Below is a small trained network, with its code and all its weights. Each question gives an input and a class and asks what happens when units are switched off, that is, made to give their printed mean instead of their output.

import numpy as np


def w(rows, s, z=0):
    codes = np.array(rows[::2]) - 128.0
    scale = np.full(codes.shape[1], s)
    scale[-1] = z or s
    return codes * scale


def f(y):
    return np.maximum(y, 0)


def log_softmax(a):
    a = a - a.max(-1, keepdims=True)
    return a - np.log(np.exp(a).sum(-1, keepdims=True))


def net(x, mask):
    res = np.array(x, float).reshape(1, 4) / 4 @ E
    y = f(res @ A[0][:, :-1].T + A[0][:, -1])
    res = res + np.where(mask, y, B[0][:, -1]) @ B[0][:, :-1]
    return log_softmax(res[-1] @ U[:, :-1].T + U[:, -1])


A, B = {}, {}
E = w([
[123,110,180,100,140,98],'x0',
[144,195,97,212,110,72],'x1',
[147,109,88,122,35,255],'x2',
[137,232,152,120,78,106],'x3',
],0.0079)
A[0] = w([
[85,108,84,97,95,151,253],'neuron 0',
[177,136,87,109,77,135,254],'neuron 1',
[144,157,108,140,159,85,115],'neuron 2',
[113,104,160,186,101,124,2],'neuron 3',
[182,176,48,225,122,135,181],'neuron 4',
[111,186,135,121,177,252,114],'neuron 5',
[116,127,65,86,90,87,2],'neuron 6',
[79,51,156,93,218,212,254],'neuron 7',
],0.011,0.0015)
B[0] = w([
[148,246,202,129,160,102,181],'neuron 0',
[114,109,204,201,152,122,180],'neuron 1',
[153,163,64,179,142,148,179],'neuron 2',
[126,112,145,72,71,183,135],'neuron 3',
[163,48,51,158,166,103,216],'neuron 4',
[239,72,255,114,79,172,177],'neuron 5',
[130,140,85,127,243,134,131],'neuron 6',
[164,153,176,173,118,78,254],'neuron 7',
],0.0077,0.0086)
U = w([
[139,186,137,146,82,58,254],'0',
[105,138,8,56,58,92,2],'1',
[122,118,33,255,66,121,219],'2',
],0.0076,0.0015)

Each question gives the input, the list of numbers given to net, and the class t.
The units are the neurons (one row each of A and B). Each row of codes is followed by its name. A weight is (code - 128) times the scale printed after its matrix; where a second scale follows, it is the last column's (A, B and U).
mask holds one flag per neuron, in row order. A switched-off neuron (its flag False) gives its mean, the last column of its row in B, instead of its output. The means were averaged over made-up inputs and are rounded, as every weight is.
A unit's drop is (log p(t) with every unit on - log p(t) with that unit switched off) / (log p(t) with every unit on - log p(t) with every unit switched off).
The circuit of an input: a set's keep is (log p(t) with only the set's units on - log p(t) with every unit switched off) / (log p(t) with every unit on - log p(t) with every unit switched off). Starting from all 8 units, units are removed one at a time, each time the one whose removal leaves the highest keep (on an exact tie, the one counted first), for as long as the keep stays at least 0.8.
units of the circuit, in order: the units of the circuit, biggest drop first
unit that matters most: the unit with the biggest drop
top k neurons: the k neurons with the biggest drops, biggest first
drop when u is switched off: that unit's drop, to one decimal
input [-8,-8,-2,-3], class 0: unit that matters most -> neuron 7
input [-7,-2,8,1], class 0: top 3 neurons -> (neuron 0; neuron 5; neuron 2)
input [-5,-2,6,-3], class 0: units of the circuit, in order -> (neuron 0; neuron 5)
input [-3,6,-8,2], class 2: units of the circuit, in order -> (neuron 2; neuron 4)
input [-8,-6,8,7], class 0: units of the circuit, in order -> (neuron 0; neuron 5)
input [-4,2,-4,5], class 1: top 2 neurons -> (neuron 7; neuron 1)
input [-5,-3,4,-1], class 0: top 2 neurons -> (neuron 0; neuron 5)
input [1,5,-8,3], class 2: top 2 neurons -> (neuron 2; neuron 0)
input [-4,-3,8,-5], class 0: top 2 neurons -> (neuron 0; neuron 5)
input [-3,-7,6,-2], class 0: drop when neuron 0 is switched off -> 0.1
input [-1,-5,5,1], class 0: drop when neuron 4 is switched off -> 0.1
input [-2,7,0,7], class 2: drop when neuron 4 is switched off -> 0.3
input [1,5,-5,6], class 2: drop when neuron 2 is switched off -> 0.3
